Below is a small trained network, with its code and all its weights. Each question gives an input and a target symbol and asks what happens when units are switched off, that is, made to give their printed mean instead of their output.

import numpy as np


def w(rows, s, z=0):
    codes = np.array(rows[::2]) - 128.0
    scale = np.full(codes.shape[1], s)
    scale[-1] = z or s
    return codes * scale


def norm(h):
    return h / np.sqrt((h * h).mean(-1, keepdims=True) + 1e-5)


def f(y):
    return np.maximum(y, 0)


def softmax(a):
    e = np.exp(a - a.max(-1, keepdims=True))
    return e / e.sum(-1, keepdims=True)


def log_softmax(a):
    a = a - a.max(-1, keepdims=True)
    return a - np.log(np.exp(a).sum(-1, keepdims=True))


def net(x, mask):
    ids = ['ΓΠΦαδηθτψ'.index(c) for c in x.split()]
    T = len(ids)
    res = E[ids] + P[:T]
    r = norm(res)
    for j in range(3):
        rows = slice(2 * j, 2 * j + 2)
        q, k, v = (r @ M[0][rows].T for M in (Q, K, V))
        z = softmax(np.where(np.tri(T) > 0, q @ k.T / 2**0.5, -1e9)) @ v
        o = O[0][rows]
        res = res + np.where(mask[j], z, o[:, -1]) @ o[:, :-1]
    y = f(norm(res) @ A[0][:, :-1].T + A[0][:, -1])
    res = res + np.where(mask[3:7], y, B[0][:, -1]) @ B[0][:, :-1]
    return log_softmax(norm(res)[-1] @ U[:, :-1].T + U[:, -1])


Q, K, V, O, A, B = {}, {}, {}, {}, {}, {}
E = w([
[74,188,84,150,107,190],'Γ',
[57,134,125,96,96,166],'Π',
[33,169,125,98,152,162],'Φ',
[95,141,109,123,82,187],'α',
[61,197,81,137,4,252],'δ',
[37,78,127,140,176,216],'η',
[21,130,25,69,112,140],'θ',
[95,180,123,76,79,167],'τ',
[90,153,191,164,111,152],'ψ',
],0.0026)
P = w([
[201,100,133,139,150,78],'0',
[71,98,71,143,95,42],'1',
[81,141,218,35,126,252],'2',
[136,176,170,99,164,113],'3',
[64,93,98,146,112,39],'4',
[106,85,211,68,90,198],'5',
[137,144,176,103,157,113],'6',
[66,82,110,153,93,41],'7',
],0.0035)
Q[0] = w([
[207,194,204,181,202,156],'head 0',
[12,171,69,104,99,66],'head 0',
[230,119,124,91,232,203],'head 1',
[107,74,49,231,50,3],'head 1',
[167,120,46,65,170,145],'head 2',
[176,169,230,70,202,216],'head 2',
],0.0048)
K[0] = w([
[114,173,200,161,95,149],'head 0',
[127,77,94,63,169,136],'head 0',
[21,152,152,98,140,98],'head 1',
[254,151,117,151,114,72],'head 1',
[83,177,59,92,199,120],'head 2',
[41,132,195,111,187,165],'head 2',
],0.0069)
V[0] = w([
[89,64,1,49,77,141],'head 0',
[88,187,137,137,67,120],'head 0',
[138,49,156,136,218,117],'head 1',
[127,83,137,49,109,129],'head 1',
[126,176,66,136,149,147],'head 2',
[188,49,214,150,121,177],'head 2',
],0.0041)
O[0] = w([
[207,161,178,152,243,188,254],'head 0',
[105,174,45,19,161,155,168],'head 0',
[20,212,183,171,175,214,114],'head 1',
[109,154,49,253,184,53,185],'head 1',
[135,93,190,174,34,91,115],'head 2',
[44,183,27,15,147,115,90],'head 2',
],0.0039,0.0021)
A[0] = w([
[186,139,141,133,118,122,250],'neuron 0',
[94,155,177,107,110,254,91],'neuron 1',
[183,139,91,121,85,169,137],'neuron 2',
[93,86,74,168,170,111,77],'neuron 3',
],0.0051,0.0016)
B[0] = w([
[105,83,176,144,193,136,170],'neuron 0',
[187,42,26,67,120,202,254],'neuron 1',
[79,80,252,85,76,72,158],'neuron 2',
[212,164,118,124,12,126,168],'neuron 3',
],0.0042,0.004)
U = w([
[150,46,177,45,81,161,180],'Γ',
[105,211,94,175,156,117,72],'Π',
[105,107,217,163,71,121,59],'Φ',
[23,207,113,36,131,56,204],'α',
[197,79,136,95,142,2,4],'δ',
[51,131,157,190,120,178,6],'η',
[209,145,194,200,246,133,188],'θ',
[207,165,32,168,48,59,167],'τ',
[124,136,58,67,169,251,178],'ψ',
],0.0056,0.0013)

Each question gives the input, a string of symbols that net reads in full, and the target symbol t.
The units are the heads (2 rows each of Q, K, V and O) and the neurons (one row each of A and B). Each row of codes is followed by its name. A weight is (code - 128) times the scale printed after its matrix; where a second scale follows, it is the last column's (O, A, B and U).
mask holds one flag per unit, heads first, then neurons. A switched-off unit (its flag False) gives its mean, the last column of its rows in O or B, instead of its output. The means were averaged over made-up inputs and are rounded, as every weight is.
A unit's drop is (log p(t) with every unit on - log p(t) with that unit switched off) / (log p(t) with every unit on - log p(t) with every unit switched off).
The circuit of an input: a set's keep is (log p(t) with only the set's units on - log p(t) with every unit switched off) / (log p(t) with every unit on - log p(t) with every unit switched off). Starting from all 7 units, units are removed one at a time, each time the one whose removal leaves the highest keep (on an exact tie, the one counted first), for as long as the keep stays at least 0.8.
circuit, biggest first: the units of the circuit, biggest drop first
most important unit: the unit with the biggest drop
k most important neurons: the k neurons with the biggest drops, biggest first
heads that matter: for each layer, one digit per head in row order, 1 if its drop is at least 0.15 and else 0, layers parted by /
input θ δ τ δ δ, target θ: circuit, biggest first	head 0
input τ τ θ Γ, target θ: circuit, biggest first	head 1; neuron 1; neuron 0
input θ α Π α, target θ: heads that matter	010
input η Γ Π ψ Φ, target η: circuit, biggest first	head 1; head 0
input η ψ τ Π Γ θ α, target θ: 2 most important neurons	neuron 1; neuron 0
input α ψ τ Γ Π, target α: circuit, biggest first	head 2; neuron 1
input ψ τ τ τ η ψ Γ Γ, target ψ: heads that matter	010
input τ τ τ δ, target Γ: circuit, biggest first	neuron 2; head 1
input ψ Γ Φ Γ, target α: circuit, biggest first	head 0; head 1; neuron 1
input η τ α ψ ψ Φ Γ, target α: circuit, biggest first	head 0; neuron 1; head 1
input τ Γ θ τ Γ δ τ τ, target τ: circuit, biggest first	neuron 3; head 1; neuron 2
input τ Γ ψ α Γ θ τ Π, target τ: heads that matter	000
input Γ η ψ θ, target θ: circuit, biggest first	head 2; neuron 1
input Γ Π Γ τ α, target Γ: most important unit	head 1
input τ δ τ θ τ, target τ: 3 most important neurons	neuron 3; neuron 1; neuron 2
input Γ ψ Γ τ Γ τ θ θ, target Γ: heads that matter	111
input τ τ Γ η ψ Γ Γ Π, target τ: circuit, biggest first	neuron 3; head 1
input η τ ψ τ, target α: circuit, biggest first	head 0; neuron 1; head 1; head 2
input Π α θ Γ τ τ Π, target θ: heads that matter	010
input τ ψ ψ τ τ θ θ, target θ: circuit, biggest first	head 0; head 2; neuron 1; head 1
input θ τ τ τ ψ τ τ Π, target θ: heads that matter	100
input Φ δ θ ψ δ θ α τ, target Φ: heads that matter	001
input ψ Π θ Γ τ, target ψ: heads that matter	010
